Here is a tiny trained network, its code and every weight. The questions are about switching its units off for an input and a target symbol, where a switched-off unit gives its printed mean instead of its output.

import numpy as np


def w(rows, s, z=0):
    codes = np.array(rows[::2]) - 128.0
    scale = np.full(codes.shape[1], s)
    scale[-1] = z or s
    return codes * scale


def norm(h):
    return h / np.sqrt((h * h).mean(-1, keepdims=True) + 1e-5)


def f(y):
    return y / 2 * (1 + np.tanh(0.7978845608 * (y + 0.044715 * y**3)))


def softmax(a):
    e = np.exp(a - a.max(-1, keepdims=True))
    return e / e.sum(-1, keepdims=True)


def log_softmax(a):
    a = a - a.max(-1, keepdims=True)
    return a - np.log(np.exp(a).sum(-1, keepdims=True))


def net(x, mask):
    ids = ['αγεζηλξπφ'.index(c) for c in x.split()]
    T = len(ids)
    res = E[ids] + P[:T]
    u = 0
    for l in range(3):
        q, k, v = (norm(res) @ M[l].T for M in (Q, K, V))
        z = softmax(np.where(np.tri(T) > 0, q @ k.T / 3**0.5, -1e9)) @ v
        res = res + np.where(mask[u], z, O[l][:, -1]) @ O[l][:, :-1]
        u += 1
        y = f(norm(res) @ A[l][:, :-1].T + A[l][:, -1])
        res = res + np.where(mask[u : u + 4], y, B[l][:, -1]) @ B[l][:, :-1]
        u += 4
    return log_softmax(norm(res)[-1] @ U[:, :-1].T + U[:, -1])


Q, K, V, O, A, B = {}, {}, {}, {}, {}, {}
E = w([
[121,133,100,107],'α',
[170,119,118,111],'γ',
[113,137,89,251],'ε',
[144,116,80,122],'ζ',
[94,69,103,151],'η',
[151,79,83,139],'λ',
[82,141,122,106],'ξ',
[139,91,90,150],'π',
[50,101,133,109],'φ',
],0.022)
P = w([
[98,193,80,177],'0',
[168,82,154,19],'1',
[134,3,109,103],'2',
[71,200,114,23],'3',
[137,65,84,95],'4',
[140,106,111,89],'5',
[24,108,166,86],'6',
[210,155,82,76],'7',
[166,113,70,127],'8',
[217,137,73,112],'9',
[150,112,72,120],'10',
[180,108,65,118],'11',
[161,108,66,122],'12',
[214,31,59,220],'13',
],0.0048)
Q[0] = w([
[81,156,255,88],'L0H0',
[93,83,114,62],'L0H0',
[102,200,190,47],'L0H0',
],0.0077)
K[0] = w([
[156,92,94,2],'L0H0',
[137,68,30,181],'L0H0',
[93,77,50,13],'L0H0',
],0.0069)
V[0] = w([
[136,45,107,77],'L0H0',
[90,136,100,3],'L0H0',
[208,217,100,142],'L0H0',
],0.0069)
O[0] = w([
[183,61,255,43,179],'L0H0',
[154,80,252,158,1],'L0H0',
[182,203,124,164,81],'L0H0',
],0.0086,0.0034)
A[0] = w([
[136,26,73,143,128],'L0N0',
[66,234,53,1,189],'L0N1',
[67,86,139,189,4],'L0N2',
[211,79,122,154,185],'L0N3',
],0.007,0.0011)
B[0] = w([
[186,254,169,27,254],'L0N0',
[234,30,138,154,195],'L0N1',
[163,191,130,152,134],'L0N2',
[66,157,146,100,175],'L0N3',
],0.0081,0.0049)
Q[1] = w([
[159,77,114,94],'L1H0',
[103,128,85,9],'L1H0',
[169,173,207,165],'L1H0',
],0.012)
K[1] = w([
[29,148,78,236],'L1H0',
[137,190,75,158],'L1H0',
[84,46,246,104],'L1H0',
],0.011)
V[1] = w([
[184,161,147,230],'L1H0',
[112,3,45,166],'L1H0',
[91,110,158,183],'L1H0',
],0.0075)
O[1] = w([
[167,164,162,154,79],'L1H0',
[130,250,116,142,226],'L1H0',
[93,158,126,145,3],'L1H0',
],0.013,0.0027)
A[1] = w([
[181,203,195,81,130],'L1N0',
[61,25,193,114,4],'L1N1',
[155,112,1,141,223],'L1N2',
[94,232,87,126,20],'L1N3',
],0.0093,0.0024)
B[1] = w([
[59,92,180,138,161],'L1N0',
[234,195,91,82,171],'L1N1',
[117,173,109,254,255],'L1N2',
[119,98,64,111,167],'L1N3',
],0.0098,0.0076)
Q[2] = w([
[193,114,158,117],'L2H0',
[66,28,101,5],'L2H0',
[148,96,143,66],'L2H0',
],0.015)
K[2] = w([
[109,179,208,114],'L2H0',
[87,176,105,205],'L2H0',
[137,169,133,251],'L2H0',
],0.014)
V[2] = w([
[82,190,191,115],'L2H0',
[185,107,254,22],'L2H0',
[154,152,197,215],'L2H0',
],0.008)
O[2] = w([
[150,251,132,120,65],'L2H0',
[192,122,118,151,179],'L2H0',
[202,129,205,141,2],'L2H0',
],0.014,0.0033)
A[2] = w([
[92,151,139,122,161],'L2N0',
[88,167,131,125,179],'L2N1',
[115,142,9,94,115],'L2N2',
[144,81,142,3,5],'L2N3',
],0.013,0.0027)
B[2] = w([
[132,151,148,45,138],'L2N0',
[168,84,126,110,148],'L2N1',
[230,175,176,100,255],'L2N2',
[85,163,91,247,216],'L2N3',
],0.011,0.0088)
U = w([
[204,49,194,156,171],'α',
[199,187,236,111,12],'γ',
[27,100,72,240,108],'ε',
[147,4,31,101,243],'ζ',
[85,137,4,23,140],'η',
[155,195,101,53,106],'λ',
[112,121,223,203,216],'ξ',
[116,187,127,149,3],'π',
[84,205,154,73,103],'φ',
],0.013,0.0023)

Each question gives the input, a string of symbols that net reads in full, and the target symbol t.
The units are the heads (3 rows each of Q, K, V and O) and the neurons (one row each of A and B). Each row of codes is followed by its name. A weight is (code - 128) times the scale printed after its matrix; where a second scale follows, it is the last column's (O, A, B and U).
mask holds one flag per unit, layer by layer, with each layer's heads first. A switched-off unit (its flag False) gives its mean, the last column of its rows in O or B, instead of its output. The means were averaged over made-up inputs and are rounded, as every weight is.
A unit's drop is (log p(t) with every unit on - log p(t) with that unit switched off) / (log p(t) with every unit on - log p(t) with every unit switched off).
The circuit of an input: a set's keep is (log p(t) with only the set's units on - log p(t) with every unit switched off) / (log p(t) with every unit on - log p(t) with every unit switched off). Starting from the 12 units with the biggest drops (on a tie, the unit counted first), units are removed one at a time, each time the one whose removal leaves the highest keep (on an exact tie, the one counted first), for as long as the keep stays at least 0.8.
circuit, biggest first: the units of the circuit, biggest drop first
unit that matters most: the unit with the biggest drop
k most important neurons: the k neurons with the biggest drops, biggest first
top k neurons in layer l: the k neurons of layer l with the biggest drops, biggest first
input φ γ λ π φ λ η φ φ η, target λ: unit that matters most -> L0H0
input γ γ γ λ, target α: circuit, biggest first -> (L1H0; L0H0)
input π φ π η α ζ λ γ γ, target ε: 3 most important neurons -> (L2N3; L2N2; L0N0)
input η η π ζ η π φ, target η: top 2 neurons in layer 0 -> (L0N0; L0N1)
input π ε ζ λ η α, target α: circuit, biggest first -> (L0N1; L1H0; L2H0)
input γ η π λ φ α φ λ γ λ ζ π η π, target α: circuit, biggest first -> (L2H0; L1H0; L0H0; L0N0)
input η α ξ γ ξ η π γ ξ ξ ζ ζ, target η: circuit, biggest first -> (L2H0; L1H0)
input α γ η η, target γ: circuit, biggest first -> (L0N0; L0H0; L1H0)
input π α ζ, target ε: top 2 neurons in layer 1 -> (L1N1; L1N2)
input λ φ π λ γ π π, target ζ: circuit, biggest first -> (L1H0; L0N0; L2H0)
input π γ λ η α α η η η ζ η λ, target ε: 3 most important neurons -> (L0N0; L2N3; L2N2)
input ζ π π, target ξ: 4 most important neurons -> (L0N0; L1N2; L2N3; L2N2)
input λ ε λ π ξ, target ξ: 2 most important neurons -> (L1N2; L0N1)
input ξ α α η φ γ γ η, target φ: unit that matters most -> L0N0
input ξ η η φ φ λ π, target φ: 2 most important neurons -> (L0N0; L1N2)
input λ α η ξ, target ζ: 2 most important neurons -> (L0N0; L1N1)
input ζ ξ π η ζ α λ α φ π α γ ζ, target ξ: 3 most important neurons -> (L0N0; L1N2; L2N3)
input ξ ξ η λ φ, target φ: 3 most important neurons -> (L0N0; L1N2; L2N2)
input ξ π α, target φ: top 2 neurons in layer 1 -> (L1N2; L1N3)
input η ξ η λ π α, target η: unit that matters most -> L0H0
input ε η γ λ ξ ε λ γ ε λ γ φ, target φ: 2 most important neurons -> (L2N0; L1N2)
input ζ π η η λ λ ξ α ζ, target ξ: 2 most important neurons -> (L0N0; L2N3)
input π η ζ α ζ, target ε: 2 most important neurons -> (L0N0; L2N3)
input φ γ α ζ λ η λ, target λ: 2 most important neurons -> (L2N2; L0N0)
input π π λ, target ε: 4 most important neurons -> (L0N0; L2N3; L1N2; L2N2)
input ζ γ γ γ π ε η π ζ ξ ξ, target ξ: top 2 neurons in layer 0 -> (L0N1; L0N0)
input γ ζ η η, target α: circuit, biggest first -> (L0H0)
